Rows near named flat spaces through zero (a row that begins with a name and a colon came from that space)
gosa_vazas: 62 41 123 -189 42 -116 22 -171 -135 79 -343 -186 9 94 87 105 62 -69 82 2
 80 -115 70 -89 6 -87 -96 226 -53
gosa_vazas: 28 112 7 92 -53 68 109 -22 -113 170 198 -84 90 -68 -43 -192 -124 1 -32
 -77 -54 221 -194 -30 -226 97 21 52 92
dinas_reri: -138 -1 113 34 -253 211 -12 215 -13 -121 43 151 -22 78 -43 299 44 -84
 -51 55 -141 40 -78 89 -2 -145 50 -123 11
rasap_vuk: -50 18 323 201 -267 308 165 129 101 -131 124 441 -146 197 -55 -36 -33
 -69 310 148 -28 -71 347 178 -194 85 -39 -54 20
gosa_vazas: -143 -69 -163 -113 5 205 41 -23 -101 45 -594 81 -333 128 -147 219 123 47
 -106 38 -41 -270 -81 -46 308 -272 -88 -5 -200
bif_liva: 220 72 -131 -193 194 -542 -183 -193 -54 -6 97 -642 414 -60 134 -62 -71
 -80 -89 -94 106 197 -106 -142 -36 173 91 157 163
rasap_vuk: -36 -254 -9 11 105 -123 87 84 160 -17 44 69 -103 105 170 -254 144 39 67
 -68 -83 -50 346 -151 114 156 148 -135 -13
bif_liva: -73 180 85 326 -199 127 69 69 50 213 -26 455 -419 -103 -313 -36 -55 49
 120 -107 -144 -32 -23 40 -46 -237 -202 10 42
rasap_vuk: 70 191 150 6 46 4 150 -158 -8 105 -97 4 57 27 -63 -38 -226 -72 149 47
 154 1 25 -9 -176 -15 -91 201 -47
gosa_vazas: 108 322 427 40 -412 94 -13 -15 -110 4 14 87 42 59 -221 416 -211 -240 324
 166 147 58 -120 138 -395 -282 -282 242 85
dinas_reri: -7 -73 -220 44 5 -165 -239 149 -61 -52 220 -128 185 -79 -30 215 2 9 -189
 99 64 212 -318 153 -2 96 14 -138 101
bif_liva: -71 -391 10 33 24 201 155 193 -31 130 89 84 -181 174 145 -73 162 109 6
 91 14 -111 56 -14 -164 198 59 -38 -78
dinas_reri: 113 -337 152 -84 253 94 285 28 386 31 121 66 -181 120 156 -280 -91 86
 155 62 190 -328 376 -237 -156 81 127 128 -220
dinas_reri: -82 -184 -149 -89 63 -104 -278 187 -73 -205 55 -177 190 63 127 365 160
 13 -323 99 13 111 -224 193 198 183 170 -116 7
dinas_reri: -10 299 129 181 -254 166 41 83 -117 103 332 65 166 -154 -153 38 -219 -86
 -70 -30 -107 370 -362 112 -300 -59 -27 22 155
gosa_vazas: -27 226 11 103 -103 49 147 -66 -3 240 -4 159 -101 -217 -160 -136 -136
 -22 94 -144 -112 68 -98 -167 -99 -343 -158 -16 28
rasap_vuk: 9 144 211 54 -67 144 89 103 17 216 227 -40 -47 -104 -185 159 -302 -34
 -167 -141 34 264 -516 -113 -200 -132 111 206 -82
gosa_vazas: 54 -26 106 -202 58 84 -4 -98 50 -191 61 -35 143 -2 43 -7 -124 -53 146 43
 245 56 2 -85 91 26 88 -72 -177
dinas_reri: 13 135 38 90 3 -64 156 -47 26 87 90 33 158 -1 -25 -115 -210 -91 152 51
 60 116 63 -17 -214 28 -48 -4 56
rasap_vuk: -153 -140 -88 11 32 81 -24 156 47 -50 -71 99 -123 19 74 59 183 75 -238
 -71 -206 -52 12 5 240 -18 146 -126 -44
bif_liva: 131 333 88 -45 -213 216 -30 -220 -255 1 -157 208 81 -182 -149 -108 -76
 -79 155 207 128 213 -126 181 -65 -188 -361 48 37
gosa_vazas: 65 -39 100 94 -75 59 -42 137 121 41 208 76 -165 -75 -46 -14 30 63 -124
 -50 -100 7 -70 14 -83 -42 27 105 54
bif_liva: -19 182 190 81 -98 137 88 -99 -21 24 4 254 -50 -68 -54 -81 -69 -25 232
 -36 19 -17 117 32 -68 -86 -120 3 -26
rasap_vuk: -12 499 195 25 32 -246 188 -372 -244 131 -416 -241 277 168 66 -65 -131
 -192 164 -142 -112 17 260 25 -124 121 -56 326 152
rasap_vuk: -19 145 89 42 6 129 221 1 30 281 -187 -31 -199 40 -219 114 -254 -27 -120
 -80 -16 -24 -274 -147 -137 -224 3 280 -109
gosa_vazas: 53 105 214 -140 21 -223 -53 13 22 7 -217 67 165 -29 102 309 -48 -180 -30
 211 138 133 9 55 9 -237 -144 155 -35
bif_liva: -100 349 156 156 -200 63 133 -83 -107 201 -16 104 -41 -113 -146 37 -120
 -76 149 -233 -189 29 -73 -79 -161 -264 -112 53 82
rasap_vuk: 244 37 271 -19 -83 -294 -155 -21 26 -101 124 -185 109 175 -31 127 -103
 -145 189 136 244 147 63 96 -191 226 -29 255 116
dinas_reri: 10 -288 148 1 -1 202 42 37 29 -190 169 91 -57 248 143 -74 112 68 279 123
 176 -225 317 118 -113 378 79 -57 -85
dinas_reri: 178 -312 325 -487 74 -99 -110 -59 -45 -180 -303 -98 66 176 319 239 205
 -122 171 304 399 -67 198 -68 128 -41 -77 159 -240
gosa_vazas: 144 443 46 -39 -96 -299 -137 -203 -228 151 -87 -288 310 -193 -96 196
 -162 -165 -36 -8 29 245 -307 54 -192 -221 -240 262 204
gosa_vazas: 144 -99 -88 -45 80 -192 -177 125 297 -205 432 -280 183 -80 6 74 -124 5
 -164 -14 50 27 -96 -54 -45 52 209 -14 70
rasap_vuk: -5 -414 -14 -81 181 -177 -57 187 269 -188 -107 -29 -156 286 188 93 213
 43 -86 103 17 -262 370 -16 213 197 202 -6 -81
dinas_reri: -196 -245 47 -74 5 93 -50 57 -94 -185 -66 -4 -53 257 103 240 164 20 171
 -65 85 -172 106 9 192 220 179 -201 -167
bif_liva: -41 -91 15 -60 119 322 110 -133 -11 -206 -305 284 -116 182 74 -218 96 83
 116 191 121 -214 362 177 225 236 -4 -58 -194
bif_liva: 68 -42 185 -183 -231 458 -128 -96 -158 -471 -46 259 58 127 20 -5 125 -38
 294 321 250 -5 181 296 143 165 -94 -178 -124
bif_liva: -194 -185 99 252 25 474 214 180 50 6 156 411 -201 172 27 -12 7 156 45
 109 16 -232 126 256 -176 294 78 -57 -139
dinas_reri: 111 -228 -203 -101 135 139 -42 35 59 -14 19 -60 -139 -23 -78 -143 -16
 134 -189 118 158 21 -212 -31 105 82 48 0 -130
rasap_vuk: -44 -217 -62 -112 67 -138 -146 158 67 -104 50 -204 16 87 61 254 74 -1
 -177 -47 14 17 -137 -77 166 49 210 -61 -58
rasap_vuk: 17 242 42 -190 147 -315 114 -312 -163 202 -307 -238 239 -96 125 -112 -85
 -134 122 -167 38 130 35 -269 49 -157 -74 103 -21
bif_liva: -111 -76 -89 209 -42 40 -16 192 -4 28 282 -111 17 98 -38 162 -13 62 -129
 -71 -125 -50 -150 121 -198 211 150 -25 112
bif_liva: 50 212 -15 169 -125 -56 -36 42 72 105 419 -93 88 -218 -212 41 -259 -23 5
 -158 -39 155 -314 -63 -265 -141 -8 7 138
dinas_reri: 63 -55 131 -95 -120 40 79 -5 86 72 -302 64 -382 133 -204 54 -30 -59 156
 -23 53 -116 37 -242 100 -283 -71 113 -133
dinas_reri: -87 34 119 338 -152 217 220 128 206 111 500 234 -167 -48 -142 -161 -179
 66 252 -208 -136 -143 97 -81 -364 -5 61 -99 63
gosa_vazas: -91 -300 -4 -149 212 11 163 -17 105 -22 -372 97 -207 209 221 -139 218 59
 50 10 -16 -299 432 -158 265 51 96 -43 -200
rasap_vuk: 178 328 48 -18 -100 31 -115 -187 -120 31 -88 132 79 -243 -196 22 -163
 -60 70 190 202 174 -215 170 -75 -231 -349 136 32
gosa_vazas: -141 -131 85 132 -245 587 -56 217 -27 -250 142 362 -222 140 -143 275 78
 98 27 173 25 -193 -83 339 -20 91 17 -148 -111
gosa_vazas: -14 -345 19 -133 209 -97 108 106 201 43 -11 -33 -101 94 190 -59 68 38
 -22 -12 69 -115 166 -238 81 23 161 -22 -166
dinas_reri: 1 -17 130 31 -26 12 59 78 86 -44 145 7 72 78 36 52 -84 -56 41 37 23 28
 56 15 -129 72 83 26 8
bif_liva: -54 -395 -234 -67 223 -180 55 218 248 103 -23 -41 -155 13 124 -41 116 83
 -221 -1 -66 -99 56 -246 151 -95 138 -123 -88
dinas_reri: 239 309 41 -127 105 -625 -50 -327 -125 312 -189 -240 242 -227 -43 -65
 -222 -192 254 -11 281 299 -102 -226 -125 -253 -339 216 92
bif_liva: -114 365 238 -34 -124 -145 -62 -108 -194 -7 -104 20 310 -112 97 323 -22
 -190 98 -89 -67 145 -29 72 -10 -212 -101 17 68
gosa_vazas: -106 -283 -48 163 -180 563 57 318 113 22 77 313 -623 102 -291 13 86 209
 -206 -40 -153 -147 -242 10 99 -40 129 -70 -153
bif_liva: 121 -177 77 -5 -12 -338 -250 152 129 -118 372 -160 119 -11 112 157 76
 -28 32 14 91 77 23 19 -85 132 68 -8 123
rasap_vuk: 47 44 -95 -33 -31 -195 -192 27 -78 -62 253 -543 254 42 -39 293 -82 -39
 -150 -135 -12 51 -333 -5 -149 131 173 93 144
dinas_reri: -107 70 -176 -71 -49 112 -68 -15 -110 -123 -269 53 24 -23 -22 72 119 -7
 -172 45 -143 16 -47 85 279 -127 -18 -152 -8
bif_liva: -119 -272 -131 22 -199 64 -103 241 -111 -102 34 -149 -99 237 26 213 273
 19 -90 -2 -201 -89 -31 48 23 118 122 -161 109
gosa_vazas: -91 -442 -183 98 59 210 1 341 215 -132 179 69 -274 215 -15 -20 125 168
 -262 57 -95 -126 5 49 122 276 296 -156 -73
rasap_vuk: 36 60 106 -30 3 -60 10 -31 -16 25 10 -94 67 36 -7 81 -93 -58 34 -10 75
 55 -60 -23 -77 19 20 107 -10
rasap_vuk: -120 -114 -132 53 131 -81 203 33 144 26 -99 -185 -62 273 -23 -35 -95 -8
 21 -129 -89 -204 180 -184 12 141 238 -35 -37
197 35 -133 -88 100 -308 -216 -122 37 -108 51 -217 191 -103 21 -38 -9
 -13 0 95 148 36 22 50 25 47 -94 48 106 -> rasap_vuk
78 259 111 33 -68 -251 -165 -105 -98 -154 97 -164 333 14 50 68 -43 -130
 52 1 -2 198 63 185 -54 196 6 73 204 -> dinas_reri
10 -187 20 -27 -99 92 -87 116 -22 -7 90 195 -143 -111 89 -74 243 71 -6
 39 -57 28 29 5 68 -85 -82 -128 4 -> rasap_vuk
194 -96 185 52 -157 21 -173 187 187 -120 230 12 -267 70 -178 20 -7 20
 -121 5 4 128 -113 32 23 90 118 169 49 -> gosa_vazas
6 -212 85 86 35 76 20 76 48 -89 536 41 133 -21 234 -274 84 99 145 -55 26
 34 181 42 -189 391 158 -159 48 -> rasap_vuk
-34 -51 27 -192 -7 -107 -137 -55 -176 -8 -503 -140 -194 174 -30 260 193
 -36 -84 -60 4 -37 -82 -66 352 -71 9 113 -107 -> dinas_reri
15 203 -27 -21 -94 -69 -144 -61 -69 -150 160 -161 298 -100 -26 157 -88
 -84 14 -18 3 104 -128 87 -50 -35 -4 -66 111 -> rasap_vuk
119 -121 43 -102 57 209 -3 17 114 -18 -162 159 -325 21 -175 -66 -65 74
 -100 118 190 17 -143 -41 194 -61 -3 117 -225 -> bif_liva
89 323 305 75 -189 -66 -132 -112 -31 -154 85 286 151 -130 -21 24 -46
 -131 266 87 77 173 176 224 -39 -52 -208 17 112 -> gosa_vazas
-4 8 -78 -64 74 -94 133 -80 98 45 165 -162 172 -92 52 -135 -147 -39 158
 -123 25 -40 57 -263 -116 -110 55 -122 -13 -> rasap_vuk
2 -338 15 104 -116 266 -107 298 80 -71 248 50 -344 152 -98 138 144 159
 -156 30 -29 -131 -161 112 -46 184 143 24 -32 -> dinas_reri
-172 -52 60 108 -53 -60 4 126 -30 -20 32 -69 18 170 118 221 141 -12 -19
 -129 -209 -153 132 57 -52 118 137 -18 89 -> bif_liva
-25 30 -35 280 -94 90 187 105 16 196 423 74 -5 -63 -68 -360 -124 46 34
 -128 -167 210 -59 -47 -307 175 72 -94 165 -> gosa_vazas
12 113 38 49 -123 66 90 -65 -147 176 -157 105 -104 -12 -111 -62 -24 -36
 117 35 -3 61 -52 -10 -101 -124 -193 55 28 -> dinas_reri
52 -371 0 48 -53 327 -103 286 112 -196 428 6 -145 147 -46 58 32 145 -150
 140 117 -12 -192 164 -91 348 224 -44 -69 -> dinas_reri
-58 15 -153 -53 -52 180 -63 2 23 -296 -242 -18 -5 189 -121 194 3 -23 -73
 158 -11 -190 60 168 196 9 48 -84 -43 -> gosa_vazas
164 -22 80 39 114 -214 47 120 299 140 143 -175 -94 9 -93 -1 -216 -18
 -222 -48 5 69 -121 -160 -136 -38 139 301 25 -> dinas_reri
117 -289 -72 -90 3 -120 -289 247 267 -343 146 -259 -64 179 10 270 139 34
 -294 90 -36 -147 16 80 158 133 247 54 53 -> bif_liva
55 -74 -58 -193 175 -113 -124 -33 216 -221 -342 -6 -106 22 85 36 157 29
 -224 44 -56 -204 241 -22 424 -124 73 66 -97 -> gosa_vazas

Rows near named flat spaces through zero
doka_burog: -184 -172 310 177 -132 82 30 -161 69 -138 268 17 -363 -158 169 198 17 30
 -217 -5 76 98 31 -269 30 -176 80 520 -284
kulis_fev: -51 40 42 -69 -49 -2 289 225 316 -54 317 -191 257 -100 -243 453 337 120
 -245 -70 111 -211 164 -533 -313 -113 201 123 -204
kulis_fev: 94 -219 101 69 -371 -33 -19 -195 -219 19 61 -239 79 -11 209 -325 -48
 -265 387 -199 -144 21 -120 221 325 117 -165 -102 147
doka_burog: 153 -100 -44 98 -367 -102 -18 -301 -152 178 -191 -25 -194 26 248 -450
 120 -222 171 -33 -271 -54 -198 61 305 125 -159 -107 28
kulis_fev: 21 197 192 110 196 125 -100 45 -212 -186 -24 255 -167 150 212 233 -168
 154 19 96 101 149 28 150 -80 -3 92 237 35
soge_gutu: 33 95 -29 46 -161 -75 57 -179 -115 -6 65 136 -256 54 23 -76 140 -2 56 43
 -88 41 -137 -123 -23 -113 37 49 -157
soge_gutu: -130 -283 96 94 -140 60 -148 -27 -36 44 -106 -217 229 -94 49 -113 -235
 -132 -30 -108 10 49 26 160 232 191 -7 -77 221
kulis_fev: 11 -92 -292 21 181 11 -132 62 112 270 -375 119 124 -78 -120 -524 -236
 -87 -87 109 -2 -77 -108 437 282 171 -257 -305 379
soge_gutu: -198 -166 36 67 -310 -38 -151 -283 -56 -100 266 -119 -268 72 154 -39 -14
 -83 191 -238 -38 270 5 156 325 -93 -34 166 -138
gef_naz: 109 -83 147 14 81 -115 28 -173 21 42 123 142 -331 96 206 -110 243 -43
 -167 3 -138 -54 29 -262 -3 -181 -174 211 -239
soge_gutu: -69 -121 127 74 157 101 -88 78 -47 -70 58 20 109 -40 21 -40 -264 -13 -1
 -28 134 76 33 251 102 14 -86 74 198
kulis_fev: 116 -70 -5 -31 -20 -60 64 -60 -10 82 -37 -25 -16 -45 23 -206 73 -104 42
 7 -96 -96 -58 -48 23 -10 -132 -68 -7
kulis_fev: 167 44 -79 -51 -103 -39 75 -143 -152 22 -222 -50 -84 -73 36 -230 12 -142
 262 -13 -149 -6 -126 84 22 70 -113 -116 0
doka_burog: -148 76 -281 -94 109 33 164 253 307 -9 22 -140 392 -136 -499 189 50 87
 -165 -118 179 -61 117 -44 -141 5 73 -130 103
doka_burog: -319 -288 -67 97 -261 28 -20 -127 264 4 276 -182 -92 -208 -121 -88 -42
 -73 -78 -189 104 117 8 79 329 -100 -59 184 -56
gef_naz: -128 136 -94 179 118 223 -207 122 101 33 -212 273 -205 -29 169 -14 -337
 174 -57 224 190 91 -58 507 270 146 27 161 226
gef_naz: 125 155 -45 17 95 -30 228 23 -6 -35 12 131 10 -3 -155 1 192 19 -80 -17
 -6 -89 -33 -173 -179 -92 -55 58 -25
doka_burog: -15 -8 129 117 6 24 -31 2 -172 -28 36 124 56 47 8 -16 -103 19 -69 70 39
 23 -72 -15 -39 -7 75 7 104
kulis_fev: 98 -39 -188 -11 -408 -43 67 -153 31 172 -28 -110 -165 -152 93 -390 59
 -155 365 64 -136 -104 -255 171 275 58 -107 -155 -17
doka_burog: -16 309 -150 133 61 95 -26 -1 198 80 -243 381 -493 28 174 109 100 233
 -259 278 29 -24 -51 3 40 21 96 283 -140
soge_gutu: -21 284 -172 -24 145 44 -91 -18 -157 -97 -417 129 -50 95 -89 154 -121
 101 11 16 -7 194 29 149 -130 136 133 -74 51
gef_naz: -103 103 47 83 94 184 4 196 45 -87 -170 10 155 -122 -73 295 -194 136
 -150 92 177 14 59 36 -119 140 205 103 125
gef_naz: 28 -65 21 -176 253 -39 107 336 174 -8 355 -144 493 39 -257 151 66 48 -39
 -74 145 -176 161 -101 -204 -111 -38 -178 98
soge_gutu: -37 -49 23 22 -180 -82 -2 -141 -32 -18 313 21 -175 85 60 -71 117 -26 114
 -61 -36 57 -64 -33 107 -164 -28 65 -136
soge_gutu: 10 -21 22 -172 226 -11 68 187 242 -6 72 -128 138 -45 -90 247 116 69 -157
 -9 50 -119 202 -231 -215 -55 10 21 -132
soge_gutu: 4 136 -17 -12 371 117 -113 140 68 -58 -158 187 -110 48 90 107 -174 136
 -67 91 118 70 108 266 -4 32 -71 134 79
doka_burog: 39 -151 -47 -128 232 4 -96 262 377 265 195 63 -6 -68 104 -204 -59 68 -74
 298 94 -274 0 133 123 -80 -169 -104 32
kulis_fev: -324 -269 -111 -34 -231 10 -270 -126 156 -8 292 -223 -138 -39 50 -105
 -216 -56 242 -170 82 256 30 416 450 -57 -64 10 -29
gef_naz: -12 -122 12 -43 -488 -231 -101 -423 -315 37 137 -113 -252 135 114 -222
 141 -175 294 -71 -282 149 -186 -178 89 -97 86 -193 -266
doka_burog: -167 85 -12 55 40 143 -49 95 351 -3 -16 77 -304 -101 136 328 22 213 -261
 149 135 -3 115 -64 33 -3 145 353 -199
soge_gutu: -48 -33 175 -9 263 33 70 189 -118 -209 238 -48 425 62 -247 236 -101 33
 -74 -179 174 62 152 -46 -231 -86 27 6 165
kulis_fev: 129 -33 106 -55 -47 -75 179 67 100 55 218 -64 76 -6 13 64 274 -10 -71 28
 -51 -227 19 -364 -159 -99 4 17 -144
gef_naz: -174 -201 115 67 148 124 -174 123 81 60 -133 -7 114 -164 -5 6 -340 35
 -250 162 138 5 35 88 42 99 73 10 152
kulis_fev: 145 97 -9 -32 -25 -82 234 -22 7 -23 171 42 -33 19 -80 -6 279 -17 30 -45
 -54 -114 -39 -238 -148 -146 -62 48 -130
gef_naz: 64 -135 15 43 82 24 -11 56 12 116 -181 -26 190 -77 -2 -229 -104 -100 -89
 15 -17 -111 -18 101 95 129 -139 -112 227
gef_naz: 77 -313 112 -9 164 -37 -123 52 175 230 84 18 -5 -14 221 -357 -49 -101
 -130 99 -37 -193 21 98 238 -16 -297 -34 101
kulis_fev: -96 77 99 65 214 37 -14 90 -6 -185 316 155 18 182 -46 238 3 136 -104
 -126 167 132 134 53 -44 -166 -3 221 22
soge_gutu: 71 -157 71 -81 278 100 59 326 190 88 29 -102 359 -211 -88 -80 -193 -19
 -42 124 153 -236 46 113 -50 50 -134 -107 229
gef_naz: -156 -317 -202 -147 -147 -99 -265 -160 -158 76 -102 -318 252 -44 -179
 -425 -350 -255 360 -199 -78 222 -64 456 302 111 -137 -491 229
soge_gutu: -240 -11 -96 2 -184 53 -200 -283 66 -55 -156 -9 -588 -135 160 57 -141 35
 76 55 -29 293 -29 129 184 -20 97 235 -313
soge_gutu: -141 -10 8 83 -23 88 -118 -48 -224 -207 -58 -97 180 61 -70 68 -270 -47
 183 -270 88 295 59 373 144 114 8 0 241
gef_naz: 93 -23 74 49 30 -1 27 -141 -57 -21 -155 32 -182 -14 152 -90 53 -81 -26
 -64 -100 23 16 -19 54 26 -140 154 -48
doka_burog: 299 21 85 -7 -7 -114 -19 -277 -373 4 -209 98 -226 153 279 -353 55 -196
 278 -50 -271 45 -117 96 66 28 -247 -65 -4
gef_naz: -195 155 -94 128 -78 144 -66 -63 -51 -93 -446 33 -89 -125 -94 235 -184
 95 -169 35 55 197 1 28 -49 200 272 108 21
kulis_fev: 281 101 -57 -45 219 100 25 181 -79 104 -463 24 205 -89 89 -225 -195 -67
 170 152 -32 -175 -65 319 0 274 -166 -218 326
soge_gutu: 32 -96 15 88 -6 55 -106 113 47 155 28 72 87 11 147 -238 -149 -13 27 134
 50 -121 -88 274 243 92 -97 -90 247
doka_burog: 158 -160 376 143 -36 -24 90 -169 -203 -55 163 78 -175 6 277 -130 87 -127
 -34 -20 -98 -56 -56 -209 5 -110 -146 266 -80
kulis_fev: -142 18 119 163 318 264 -139 344 168 -48 -39 144 177 -33 73 231 -338 199
 -256 122 310 -4 136 321 92 134 52 210 316
doka_burog: -71 -219 -45 -21 77 48 -55 147 288 101 132 -146 173 -85 4 -132 -82 -49
 -31 -88 100 -88 100 242 264 35 -204 -11 167
doka_burog: -226 -61 -41 56 169 165 -204 85 227 -23 -99 31 -127 -90 72 101 -272 105
 -142 25 176 142 125 327 216 70 -21 202 75
gef_naz: -290 220 -183 -49 138 125 43 189 329 -106 -31 48 -71 -158 -317 516 -22
 293 -305 116 240 86 132 -172 -263 -67 327 185 -201
doka_burog: 182 183 277 17 312 59 -48 52 -464 -231 -249 129 156 198 116 228 -176 35
 61 -8 -15 124 82 17 -313 107 80 5 142
-28 65 116 102 -41 -6 34 -62 34 -5 -53 113 -178 48 94 222 189 95 -327 67
 -45 -32 50 -378 -136 -20 166 218 -193 -> soge_gutu
-154 -130 -104 -160 -34 -68 -143 -6 -68 -17 -94 -280 316 4 -236 53 -150
 -70 75 -147 -21 141 91 33 -55 87 114 -332 56 -> soge_gutu
-177 -150 -130 -15 189 183 -274 281 182 98 -61 -55 252 -126 -27 -165
 -525 40 116 114 248 38 11 684 327 171 -92 -187 413 -> gef_naz
87 130 69 174 -106 13 273 -65 0 -27 -67 126 -86 -64 -43 93 278 19 -264
 -4 -44 -122 -52 -389 -155 -22 65 242 -92 -> doka_burog
32 -165 133 119 -168 -45 159 -74 -1 39 223 -28 50 -75 -21 -153 145 -109
 -93 -64 -30 -123 -81 -214 47 -92 -78 87 -1 -> doka_burog
-118 49 -286 -94 83 4 5 111 5 -30 -120 -112 369 -53 -430 -37 -166 -15 84
 -136 100 102 14 241 -32 71 14 -307 237 -> gef_naz
-107 -299 -199 -197 -291 -160 -88 -140 210 243 80 -297 -47 -165 -81 -307
 46 -159 125 30 -139 -68 -83 -66 176 -42 -45 -307 -180 -> gef_naz
-86 -77 30 192 -231 -1 -227 -274 -272 55 -129 168 -282 61 201 -305 -217
 -71 81 91 -84 186 -214 242 286 59 19 -13 83 -> doka_burog
47 153 37 27 196 63 -54 -112 -123 -149 -261 145 -289 57 153 97 -64 35 11
 -43 -31 184 74 125 -27 30 -67 229 -65 -> doka_burog
-163 -70 195 157 26 121 -110 -26 -76 -102 -23 77 -94 -62 82 142 -221 61
 -167 58 110 136 17 17 16 16 127 227 20 -> doka_burog
-33 54 266 194 -87 70 -129 -154 -224 -126 30 193 -340 131 347 150 -66 74
 -31 71 -10 157 -30 -15 52 -14 126 315 -99 -> doka_burog
